Here is a tiny trained network, its code and every weight. The questions are about switching its units off for an input and a target symbol, where a switched-off unit gives its printed mean instead of its output.

import numpy as np


def w(rows, s, z=0):
    codes = np.array(rows[::2]) - 128.0
    scale = np.full(codes.shape[1], s)
    scale[-1] = z or s
    return codes * scale


def norm(h):
    return h / np.sqrt((h * h).mean(-1, keepdims=True) + 1e-5)


def f(y):
    return y / 2 * (1 + np.tanh(0.7978845608 * (y + 0.044715 * y**3)))


def softmax(a):
    e = np.exp(a - a.max(-1, keepdims=True))
    return e / e.sum(-1, keepdims=True)


def log_softmax(a):
    a = a - a.max(-1, keepdims=True)
    return a - np.log(np.exp(a).sum(-1, keepdims=True))


def net(x, mask):
    ids = ['αγδξσφψω'.index(c) for c in x.split()]
    T = len(ids)
    res = E[ids] + P[:T]
    r = norm(res)
    for j in range(3):
        rows = slice(2 * j, 2 * j + 2)
        q, k, v = (r @ M[0][rows].T for M in (Q, K, V))
        z = softmax(np.where(np.tri(T) > 0, q @ k.T / 2**0.5, -1e9)) @ v
        o = O[0][rows]
        res = res + np.where(mask[j], z, o[:, -1]) @ o[:, :-1]
    y = f(norm(res) @ A[0][:, :-1].T + A[0][:, -1])
    res = res + np.where(mask[3:19], y, B[0][:, -1]) @ B[0][:, :-1]
    return log_softmax(norm(res)[-1] @ U[:, :-1].T + U[:, -1])


Q, K, V, O, A, B = {}, {}, {}, {}, {}, {}
E = w([
[145,132,193,141,83,141,196,151,205],'α',
[203,240,151,174,72,134,10,104,31],'γ',
[142,174,204,136,77,176,209,115,187],'δ',
[54,120,180,255,231,142,97,142,82],'ξ',
[130,143,199,149,58,124,186,131,240],'σ',
[117,128,182,159,39,104,216,113,156],'φ',
[23,148,192,125,111,247,88,161,80],'ψ',
[75,203,94,78,94,162,99,12,132],'ω',
],0.002)
P = w([
[203,54,94,11,240,58,93,190,82],'0',
[112,198,214,123,139,88,145,58,118],'1',
[120,205,185,135,137,100,144,75,114],'2',
[106,199,164,139,122,95,148,86,106],'3',
[102,206,140,150,118,92,152,106,126],'4',
[107,192,114,155,119,103,139,99,116],'5',
[101,190,93,154,109,100,141,113,120],'6',
[93,188,86,160,102,74,147,115,97],'7',
[95,178,76,161,94,66,139,124,116],'8',
[97,190,81,163,108,69,137,122,110],'9',
[105,182,70,158,103,71,130,124,122],'10',
[112,182,75,160,123,70,144,137,102],'11',
],0.0011)
Q[0] = w([
[23,138,166,154,181,226,39,174,61],'head 0',
[112,194,205,186,35,108,245,178,181],'head 0',
[169,94,49,83,174,158,93,151,45],'head 1',
[136,91,71,83,199,151,42,120,36],'head 1',
[253,64,28,42,97,73,188,88,215],'head 2',
[51,150,133,164,204,208,52,174,29],'head 2',
],0.0041)
K[0] = w([
[126,242,22,166,48,117,90,64,109],'head 0',
[218,49,40,28,217,94,90,156,71],'head 0',
[48,209,133,136,66,182,104,90,133],'head 1',
[73,195,126,112,84,217,94,101,118],'head 1',
[103,43,243,102,210,181,176,188,135],'head 2',
[105,194,3,193,92,111,54,85,61],'head 2',
],0.0042)
V[0] = w([
[178,111,127,177,194,149,169,250,72],'head 0',
[140,206,110,163,181,11,110,16,141],'head 0',
[165,135,161,70,175,156,66,196,168],'head 1',
[100,211,155,206,107,166,109,80,161],'head 1',
[68,78,97,81,209,166,173,100,177],'head 2',
[141,252,158,16,87,181,128,55,97],'head 2',
],0.0023)
O[0] = w([
[115,93,186,170,174,142,19,65,75,135],'head 0',
[213,86,72,81,80,110,155,174,94,81],'head 0',
[178,105,2,169,121,132,176,129,99,189],'head 1',
[142,99,132,112,129,119,137,47,210,150],'head 1',
[61,183,127,118,157,74,203,118,127,50],'head 2',
[121,63,124,65,169,64,88,116,111,253],'head 2',
],0.0031,0.0019)
A[0] = w([
[153,95,146,128,84,102,124,135,144,151],'neuron 0',
[103,154,135,163,125,132,110,80,88,131],'neuron 1',
[110,157,126,143,84,114,95,123,133,174],'neuron 2',
[67,115,98,121,184,173,79,119,121,113],'neuron 3',
[75,112,142,111,137,44,159,138,131,135],'neuron 4',
[136,142,104,126,116,123,127,83,155,200],'neuron 5',
[164,175,149,175,150,118,137,103,146,162],'neuron 6',
[170,82,137,129,121,177,1,125,90,137],'neuron 7',
[126,138,189,169,156,89,114,125,109,252],'neuron 8',
[109,180,102,204,159,130,144,127,97,45],'neuron 9',
[89,167,122,184,151,145,67,144,94,139],'neuron 10',
[127,136,43,47,122,106,97,142,79,196],'neuron 11',
[134,156,117,132,107,145,207,188,129,147],'neuron 12',
[111,153,146,140,107,131,137,162,167,227],'neuron 13',
[113,119,124,44,86,124,119,76,144,162],'neuron 14',
[161,123,112,118,70,92,128,156,78,107],'neuron 15',
],0.0039,0.0013)
B[0] = w([
[151,166,175,135,173,145,100,110,64,185],'neuron 0',
[177,114,100,98,154,122,104,196,204,168],'neuron 1',
[160,106,123,77,179,160,120,121,99,201],'neuron 2',
[145,208,161,143,48,100,136,132,61,124],'neuron 3',
[143,138,89,102,149,194,129,123,131,170],'neuron 4',
[84,106,130,91,170,131,144,172,49,185],'neuron 5',
[92,54,69,154,132,127,134,103,121,220],'neuron 6',
[162,109,55,108,24,161,120,4,180,184],'neuron 7',
[120,138,11,67,103,165,124,171,141,241],'neuron 8',
[177,89,166,222,168,120,107,116,172,147],'neuron 9',
[195,165,175,100,124,127,154,199,176,161],'neuron 10',
[77,67,57,141,183,148,172,124,141,136],'neuron 11',
[94,144,115,162,104,103,90,83,115,204],'neuron 12',
[149,133,123,121,129,124,119,99,44,252],'neuron 13',
[164,98,115,199,199,117,115,219,113,183],'neuron 14',
[111,151,192,141,139,166,79,79,232,133],'neuron 15',
],0.0026,0.002)
U = w([
[26,145,223,113,192,146,86,64,245,112],'α',
[54,54,19,55,222,139,170,177,73,194],'γ',
[167,143,143,60,60,45,245,146,206,3],'δ',
[59,169,103,235,75,93,173,43,40,157],'ξ',
[94,243,179,59,69,193,76,222,52,112],'σ',
[192,74,51,73,38,196,45,44,166,169],'φ',
[209,47,254,107,181,82,114,120,42,97],'ψ',
[211,148,108,245,174,169,111,230,194,166],'ω',
],0.0039,0.00072)

Each question gives the input, a string of symbols that net reads in full, and the target symbol t.
The units are the heads (2 rows each of Q, K, V and O) and the neurons (one row each of A and B). Each row of codes is followed by its name. A weight is (code - 128) times the scale printed after its matrix; where a second scale follows, it is the last column's (O, A, B and U).
mask holds one flag per unit, heads first, then neurons. A switched-off unit (its flag False) gives its mean, the last column of its rows in O or B, instead of its output. The means were averaged over made-up inputs and are rounded, as every weight is.
A unit's drop is (log p(t) with every unit on - log p(t) with that unit switched off) / (log p(t) with every unit on - log p(t) with every unit switched off).
The circuit of an input: a set's keep is (log p(t) with only the set's units on - log p(t) with every unit switched off) / (log p(t) with every unit on - log p(t) with every unit switched off). Starting from the 12 units with the biggest drops (on a tie, the unit counted first), units are removed one at a time, each time the one whose removal leaves the highest keep (on an exact tie, the one counted first), for as long as the keep stays at least 0.8.
circuit, biggest first: the units of the circuit, biggest drop first
unit that matters most: the unit with the biggest drop
k most important neurons: the k neurons with the biggest drops, biggest first
heads that matter: for each layer, one digit per head in row order, 1 if its drop is at least 0.15 and else 0, layers parted by /
input φ ω φ ψ α, target σ: heads that matter => 010
input ψ δ γ γ γ σ φ, target α: heads that matter => 110
input ω ξ σ ω σ α σ ω σ δ, target δ: circuit, biggest first => (head 0; head 1)
input φ σ σ σ φ ξ φ σ γ ψ, target φ: circuit, biggest first => (head 2; neuron 7)
input γ α α, target ψ: heads that matter => 100
input ψ ω ω ψ ψ ω σ σ δ, target α: circuit, biggest first => (head 0)
input σ α σ ω φ ξ ξ, target γ: circuit, biggest first => (head 2; head 0)
input ξ ξ δ γ α γ δ σ σ ω α α, target φ: circuit, biggest first => (head 0; neuron 7)
input ψ σ γ σ σ σ α ω ψ, target γ: circuit, biggest first => (head 0; neuron 11; head 2)
input α γ α ψ ψ ψ σ σ α, target ω: circuit, biggest first => (head 0; head 1; neuron 10)
input ξ σ ψ σ ψ ξ σ ψ σ σ σ σ, target φ: circuit, biggest first => (head 0; neuron 8)
input γ σ σ φ δ, target ψ: heads that matter => 100
input ξ ξ δ γ σ σ σ σ δ σ ω γ, target φ: circuit, biggest first => (neuron 7; head 2)
input ξ α σ σ ψ ξ, target ω: 3 most important neurons => (neuron 9; neuron 10; neuron 8)
input ψ γ σ, target α: unit that matters most => head 0
input σ σ ω α α ψ, target γ: circuit, biggest first => (head 0; head 2; neuron 11)
input α σ ψ σ α σ σ σ ψ φ, target ω: 2 most important neurons => (neuron 9; neuron 1)
input σ ψ ψ α ψ δ, target ξ: heads that matter => 010
input δ α γ ψ γ γ σ γ α ω ξ α, target γ: heads that matter => 100
input φ ψ ψ σ γ α σ σ ψ ξ σ δ, target σ: unit that matters most => head 1
input φ α σ φ, target σ: 2 most important neurons => (neuron 8; neuron 7)
